In the rows, zero is written as 128.
Each row is followed by its class number.
[160 171 115 185 145 159  87 125 160 136 137 113 122  88 132 138 140 120
 125 125 102 168 111  90 167 139 111 106 154 111  72 146  56  66 131 104
 128 103 121 112 166 108 166 211] | 6
[144 178 114 189 156 154  55 129 154 127 151 135 126  93 157 142 131 110
 155 140  98 180 102 100 167 154 104 107 145 122  63 167  94  76 135  95
 140  97 125 103 154 110 161 198] | 7
[135 104 177 207 103 139 139 102 135  94 144 179 107 144 174 163 113 128
 169 198 123 140 121 139 163 141 146 124 135 170  87 148 134 159 155 135
  93 157 125 146  93  73 169 127] | 4
[154 167 113 188 153 158  88 121 148 119 132 108 119  93 154 128 130 103
 153 146 101 158 100 103 193 140  98 107 158 119  87 159  89  86 133 108
 135 109 130 114 168  98 176 212] | 9
[156 117 156 207 102 131 125 104 142  88 129 174 108 130 166 162 118 125
 168 187  99 133 117 138 156 130 139 125 138 176 103 130 111 138 148 147
 115 133 121 149  95  76 165 111] | 3
[148 169 108 193 159 156  74 126 144 124 141 113 138  88 163 144 135 117
 147 141 107 189 106 112 178 150 103 124 144 113  79 166 108  68 129 110
 132  92 133 112 157 111 166 199] | 5
[116 118 183 198 109 127 131 111 133  91 121 169  95 133 160 156 110 123
 165 196 123 139 120 155 140 134 146 127 138 160 102 123 132 165 149 118
 100 137 115 148 116  85 158 121] | 1
[140 161 116 192 158 150  80 129 156 132 158 119 133  90 141 137 134 120
 145 118 104 165 104 101 186 152 102 112 149 100  67 168 100  81 133 101
 117 112 131 116 152 115 165 225] | 4
[148 180 115 168 150 149  81 127 155 132 138 130 131  85 125 140 134 133
 112 118 110 189 106 101 160 144 116  87 163 107  84 145  75  72 122  97
 102  95 121 109 158 104 170 200] | 7
[146 180 117 192 148 161  86 128 156 128 141 115 123  86 141 139 127 123
 153 135  93 154  98  99 178 141 112 109 153  92  96 150  90  74 144 108
 134 111 124 111 167 103 157 235] | 0
[149 167 112 187 166 160  67 127 140 123 133 115 127  89 170 148 122 119
 168 147 109 180 114 112 186 153 101 104 150 115  87 158 106  81 125 116
 115  91 131 117 163 104 165 203] | 9
[139 178 115 185 165 142  57 130 150 123 146 137 131  89 165 153 130 114
 157 144 113 195 104 107 176 157 110 108 154 115  79 162 114  75 136 104
 112  91 133 114 153 111 160 196] | 7
[148 177 125 177 159 151  72 134 154 128 131 117 132  83 148 156 135 108
 143 133 104 162 107  91 161 147 126 101 160 104 100 154  84  67 131 114
 125  94 121 121 163  99 163 225] | 6
[116 115 182 191 115 139 137 111 128  96 142 179  99 140 169 164 114 134
 170 196 133 123 118 139 160 134 149 125 137 158  99 136 140 170 167 125
  97 162 119 152  93  85 153 145] | 4
[138 115 175 202 104 129 122 110 134  91 142 174 111 140 157 160 119 134
 172 204 131 125 134 133 174 131 153 116 130 165  97 144 129 146 160 143
  78 157 131 152  92  72 162 130] | 4
[119 119 180 184 118 134 124 120 134  92 145 183 103 134 160 167 117 138
 162 189 126 119 130 134 154 129 157 108 138 151 102 137 129 167 165 133
 110 154 114 155  86  85 158 145] | 4
[121 140 166 182  95 135 130 116 144  99 123 170 118 135 163 176 116 152
 185 211 123 111 138 142 150 139 169 132 138 159 134  94 137 179 156 143
 111 153 117 148 101  75 169 108] | 8
[141 164 114 186 155 148  81 126 156 129 162 121 130  93 146 132 134 123
 149 124 110 161 102 100 196 146 104 109 150 105  69 166 101  80 130 100
 111 116 127 114 150 119 165 220] | 4
[113 114 170 192 113 142 146 115 137  97 140 187  94 135 166 170 111 144
 163 190 123 133 124 143 151 134 151 115 138 158  98 118 125 173 157 127
 106 160 107 147  91 101 157 131] | 4
[125 125 166 195 112 137 140 114 125  94 143 171 101 130 163 165 119 141
 155 204 124 145 118 152 152 126 144 130 142 153 105 134 123 162 153 128
 121 142 116 146 100  81 160 122] | 5
[153 163 116 187 152 144  86 115 149 125 148 108 132  79 123 136 131 110
 147 119 110 164 103 107 175 146 108 126 157 106  75 161  92  77 126 101
 127  96 127 117 161  85 176 212] | 1
[137 141 163 177  99 119 132 118 143 108 139 178 114 134 144 172 121 159
 171 216 138 114 125 134 146 137 165 131 136 177 118  89 120 181 155 144
 106 159 125 146 104  77 158 105] | 7
[159 167 103 180 149 138  83 118 158 140 168 130 132  83 131 140 135 110
 139 123 100 164  91 100 179 140 103 112 166 119  60 154  88  85 140 100
 139 102 125 112 156 103 171 212] | 7
[133 126 181 191  98 127 137 105 141 108 133 158 109 124 137 160 118 144
 167 196 130 117 133 149 145 131 157 146 140 163 120  98 118 167 151 132
  95 137 122 153 123  69 161 120] | 1
[156 176 124 170 166 136  76 134 158 125 133 116 137  78 141 142 138 129
 130 110 101 171 115 102 156 138 116 103 166 106 100 149  97  72 125 109
 113  86 120 122 155  91 167 204] | 3
[150 165 117 186 156 162  83 134 147 117 165 101 119  85 149 137 128 121
 150 126 106 173  87  99 195 139  98 107 158 105  73 174  94  80 127 103
 141 105 129 112 148 116 171 224] | 2
[146 164 112 184 158 149  70 134 141 115 133 110 125  91 162 136 132 126
 161 153 105 176 110 112 182 152 100 111 138 114  72 164 101  81 125 107
 119  97 136 120 161 100 167 197] | 9
[116 116 167 191 100 142 140 114 137 106 127 187  93 148 157 162 115 147
 143 194 126 138 110 143 147 133 149 109 130 157  90 132 123 165 149 128
 108 166 118 151  99  84 166 151] | 4
[140 110 170 201  96 141 127  98 131  94 150 195 105 137 166 167 110 131
 151 203 113 145 109 142 163 134 145 122 144 181  76 139 105 158 165 132
  84 135 126 145  96  81 162 124] | 7
[133 125 161 195  97 123 131 118 141 105 137 161 106 131 148 174 123 153
 181 207 119 115 128 144 153 132 153 140 123 156 110  97 107 174 152 143
 112 159 134 158 103  95 159 119] | 6
[121 137 165 185 103 132 136 117 144  94 139 163 115 127 154 169 120 146
 177 207 126 124 137 138 153 134 159 136 136 166 124 105 125 181 159 144
 106 148 118 151  99  74 167 111] | 8
[141 131 161 181  97 150 144 127 142  95 139 157  97 123 153 169 118 162
 169 199 118 109 135 136 144 128 163 115 134 173 108  97 113 165 148 137
 134 156 121 144  99  87 172 111] | 2
[147 168 121 185 168 154  72 130 137 111 138 111 125  93 167 141 125 107
 167 147 117 179 110 104 190 149 105 104 152 115  89 165 102  82 125 111
 119  94 133 119 167 103 163 210] | 9
[138 167 123 200 152 160  84 120 149 131 157 114 127  95 143 132 133 117
 163 128 109 172 100 101 185 148 101 115 142 110  76 161 101  87 130 102
 128 124 131 107 157 106 173 222] | 4
[142 172 124 192 164 160  69 117 142 121 129 111 132  92 167 134 125 112
 167 137 113 183 108 109 174 161 106 111 143 111  81 154 116  64 122 109
 134  89 124 113 171 105 170 201] | 1
[152 169 119 195 157 155  79 134 149 125 162 105 119  82 151 137 133 127
 150 121 112 167  93 102 199 137 102 105 169  98  77 164 104  83 128 107
 137 108 131 105 160 113 176 225] | 2
[122 123 164 194 102 140 128 127 140  94 116 172  87 127 157 175 115 153
 165 189 119 130 104 141 155 126 155 118 141 150 103 119 125 167 163 142
 135 151 113 143  95 101 170 141] | 2
[145 175 120 188 161 150  62 119 149 121 150 133 133  93 176 143 131 121
 162 142 113 200 104 103 186 156 104 117 147 119  67 158 105  79 133 102
 123  94 129 104 152 116 166 192] | 7
[148 174 126 185 166 170  71 137 148 113 140 109 120  86 170 143 131 132
 158 135 116 180 106  97 189 151 116  99 157 110  85 170 105  68 134 115
 131  97 125 113 156 117 172 211] | 2
[152 167 107 185 147 151  82 120 144 136 156 102 142  91 137 140 133 118
 139 140 106 180  95 115 191 142  96 128 160 105  96 168 100  75 124 103
 123  97 129 118 157  99 168 214] | 5
[147 117 181 204 112 115 120 109 130  85 143 172 112 136 167 155 119 123
 165 191 117 141 119 144 154 135 140 122 147 176 102 158 135 160 146 134
  81 125 132 154  97  60 162 116] | 3
[118 126 168 182  98 141 137 126 127  91 122 169  92 130 157 170 112 165
 154 203 128 141 110 145 154 124 156 106 139 159 105 112 132 168 154 138
 114 151 123 149  92  86 178 138] | 2
[140 178 123 189 160 158  69 126 144 120 129 117 129  91 172 147 129 126
 173 154 115 177 116 107 174 166 113 105 144 106 107 160 126  71 134 111
 133  99 125 112 159  97 150 200] | 0
[137 114 175 223  95 135 127 101 137  93 143 172  96 125 169 157 120 141
 183 211 110 124 124 151 164 132 142 141 123 166  90 143 119 153 163 131
  82 146 136 146 111  72 150 132] | 0
[138 116 176 207 111 131 122 109 121  82 138 168 113 134 176 161 120 123
 169 218 124 146 121 145 154 134 147 131 136 175 107 154 132 154 150 136
  99 141 125 143 101  70 166 120] | 5
[126 125 153 196  89 133 140 115 146 102 150 169 112 133 147 167 117 148
 171 203 114 123 132 142 155 136 145 147 133 169 102 103 113 187 162 135
 111 156 127 152  96  86 165 115] | 8
[142 189 142 176 170 152  74 124 147 134 134 129 133  91 162 143 132 124
 134 135 127 181 108 102 161 149 120  84 171 108 106 147 113  86 124 111
 113  97 121 104 169  92 168 199] | 7
[155 172 102 173 156 143  88 132 156 116 140 113 133  78 127 134 135 108
 138 111  84 155  91  95 172 131 103 111 152 110  76 151  78  69 128 101
 151  93 117 114 145 106 166 212] | 3
[145 161 113 182 149 145  88 119 153 123 162 107 142  81 134 134 137 112
 144 124 106 173 107 103 190 145 102 125 166 111  77 165  95  93 139 100
 107  97 130 124 154  99 175 217] | 8
[143 169 124 192 168 165  69 139 146 116 146 109 124  78 172 145 132 138
 155 137 111 182 101 101 182 154 108 104 151 116  76 167 109  72 128 121
 121  91 126 105 153 117 168 205] | 2
[147 169 118 187 144 159  94 122 158 131 128 119 127  87 132 131 128 125
 120 127  96 175 114 104 153 154 111 107 159 113  80 140  81  70 123  99
 130  95 121 110 171  92 182 202] | 1
[117 121 177 198 102 141 134 105 140  95 126 183 101 133 173 164 116 127
 163 202 119 126 124 145 156 124 147 130 148 160 104 122 123 175 165 125
 109 147 114 146 102  84 161 136] | 8
[146 127 179 206 106 124 106 113 128  82 127 168 115 138 171 163 124 124
 171 217 130 130 131 140 164 123 164 125 138 165 117 154 133 141 157 146
  90 141 127 145 108  63 165 118] | 5
[160 180 134 173 159 170  81 139 159 135 135 107 127  78 147 140 134 151
 122 124 113 154 116  93 168 138 121  94 172  97  94 148  89  78 131 114
 130 102 122 104 155 100 175 218] | 2
[115 129 174 203 107 131 134 112 137  97 120 182  83 128 165 170 114 148
 181 203 123 127 112 153 147 127 150 129 130 143 113 121 131 174 165 131
 115 156 116 144 104  87 146 144] | 0
[149 111 167 196 100 129 132 107 137  85 133 175 107 129 154 159 118 129
 158 183 103 139 113 147 140 129 143 126 138 180  86 141 113 161 148 127
  99 124 121 147  91  71 167 113] | 3
[138 134 160 182 110 115 134 131 144  91 125 166 114 134 144 170 117 140
 166 191 118 118 128 138 137 128 159 127 137 163 125 106 124 171 148 140
 121 148 127 158  96  76 159 113] | 3
[136 177 116 189 159 155  65 120 143 120 154 136 125  93 170 146 127 115
 166 143 109 197 101 103 183 157 106 111 147 125  75 153 103  73 138 102
 118  97 129 111 157 118 163 197] | 7
[144 173 121 195 160 158  75 124 149 122 136 114 131  80 163 146 129 132
 165 133 104 179 109 107 179 153 109 110 140  90  92 151 106  66 131 116
 132  96 125 109 159 111 152 211] | 0
[127 137 171 191 103 134 137 118 138 101 137 172 103 126 151 173 114 158
 175 218 124 109 129 139 153 135 156 137 138 149 135 111 125 173 169 140
 111 157 130 154  96  66 146 143] | 0
[153 180 121 171 157 151  83 134 155 124 126 121 133  84 138 140 136 127
 127 118  97 166 105 101 151 141 120  96 168 114 104 142  90  77 122 106
 122  89 119 116 162  93 171 206] | 3
[148 171 105 185 165 145  67 134 145 107 136 121 131  86 153 140 132 114
 167 119  96 185 100 100 167 152 103 107 137 119  73 158  94  67 122 106
 149  89 119 112 147 118 161 197] | 3
[136 109 172 207  86 143 130  98 134  85 136 179 116 132 163 160 113 131
 149 201 109 146 134 138 163 133 145 124 147 175  93 133 105 156 162 133
  68 134 125 142  93  70 174 122] | 8
[132 114 175 193 114 132 130 108 125  92 123 170  91 127 172 162 117 137
 172 212 126 126 117 155 160 122 141 122 141 162 105 133 129 180 159 140
 103 143 127 157 105  70 166 135] | 9
[133 135 170 189 104 142 136 122 139  98 119 153 118 140 154 171 121 148
 151 211 130 140 133 150 137 133 163 138 133 163 135 118 128 171 147 142
  98 151 131 149 112  70 170 104] | 5
[132 119 183 221 102 146 131 100 126  84 143 172  93 129 172 158 114 146
 181 208 120 133 125 151 164 135 143 128 129 157 106 139 120 163 158 133
  84 149 133 138 103  75 150 124] | 0
[123 123 166 190 113 120 130 118 135  81 132 182  93 125 167 163 119 130
 167 185 105 127 101 146 148 118 141 128 140 161 103 119 127 171 160 129
 119 139 116 150  88  96 157 131] | 3
[150 172 111 184 157 126  79 128 152 112 159 119 126  79 141 134 142 114
 162 125  96 166  96 107 176 141 104 122 159 123  89 161 102  85 128  99
 121  95 127 123 150  98 170 201] | 3
[127 135 171 182 107 122 138 129 144 101 120 168 107 132 159 183 120 135
 165 209 129 104 140 134 136 130 170 119 139 159 126  88 125 176 153 142
 124 152 118 146 104  84 152 102] | 6
[153 175 116 182 151 161  92 132 155 124 139 117 122  89 138 143 134 116
 130 127 105 164 117  87 160 141 124 100 150 116  66 148  63  75 132 100
 121 107 125 110 164 102 171 207] | 6
[127 129 164 189  92 140 143 115 146 101 137 162 118 137 146 170 117 151
 145 194 128 129 147 138 144 135 156 130 140 170 125  91 114 185 146 144
  91 154 126 145 102  74 165  95] | 8
[140 117 179 207 104 127 118  97 133  94 143 194 108 133 180 166 116 122
 170 212 120 132 123 143 157 132 147 121 141 187  96 130 123 158 158 140
  92 138 130 143 100  78 159 109] | 7
[139 121 178 209 101 128 124 107 136  88 126 170 103 128 168 163 117 137
 172 208 121 135 122 146 163 132 152 120 136 152 111 143 135 146 162 141
  86 140 129 146 107  64 153 132] | 0
[150 161 121 188 156 143  79 116 150 135 149 103 138  81 139 125 127 108
 148 129 103 165  99 112 177 138  94 120 152 110  72 152 103  79 123 104
 132  93 126 114 165 100 175 221] | 1
[121 122 159 202 104 133 132 117 132  96 132 177  95 130 156 169 120 136
 164 202 111 143 114 157 149 126 142 140 134 157 102 129 119 164 164 127
 122 142 119 152 100 101 156 128] | 5
[157 170 126 172 156 174  87 132 157 134 130 108 126  74 143 148 134 150
 110 118 111 164 117  99 168 141 118  90 172 106 105 146  81  69 122 120
 118 100 121 115 153 101 176 212] | 2
[127 145 169 187 106 130 117 115 135 103 128 187 107 140 157 178 115 141
 177 220 141 121 118 136 158 133 164 122 145 165 131 106 130 173 164 146
 115 155 121 141 104  73 157 119] | 7
[141 114 171 194 106 110 118 114 139  83 133 171 109 129 154 163 122 122
 179 191 111 126 111 143 149 127 149 137 137 182 102 141 125 162 156 133
  93 132 116 155  98  75 156 120] | 3
[133 141 161 174  91 124 134 111 140 107 138 177 112 133 135 173 120 148
 165 203 125 120 117 131 149 129 164 123 143 166 120  92 116 167 162 139
 127 154 112 146 103  67 168 114] | 7
[150 171 122 179 150 157  88 128 159 128 129 112 133  80 120 133 131 125
 112 115 100 172 113  98 150 150 118 105 163 104  83 146  72  70 122 102
 123  89 117 110 169  88 178 210] | 1
[123 131 176 200 104 135 138 121 136 106 146 173 111 144 159 166 114 161
 180 216 133 127 137 139 153 141 153 126 126 161 117 107 134 180 148 141
 101 174 136 146  97  76 167 126] | 4
[124 122 174 193  95 127 127 107 121  95 125 175  95 132 161 164 125 131
 172 209 122 122 115 143 153 127 150 118 127 163  92 118 118 151 157 124
 103 142 128 154 104  83 157 135] | 6
[141 174 115 190 162 162  70 129 136 120 141 115 138  92 170 141 130 124
 155 150 110 188 107 106 174 152 108 117 140 120  85 155 104  71 126 110
 124  98 128 107 161 118 165 206] | 5
[151 167 118 188 151 159  79 133 150 125 151 106 122  77 143 142 134 127
 143 127 104 160  96 101 193 141 102 108 170 102  89 157  98  79 135 109
 145 102 130 108 148 110 172 219] | 2
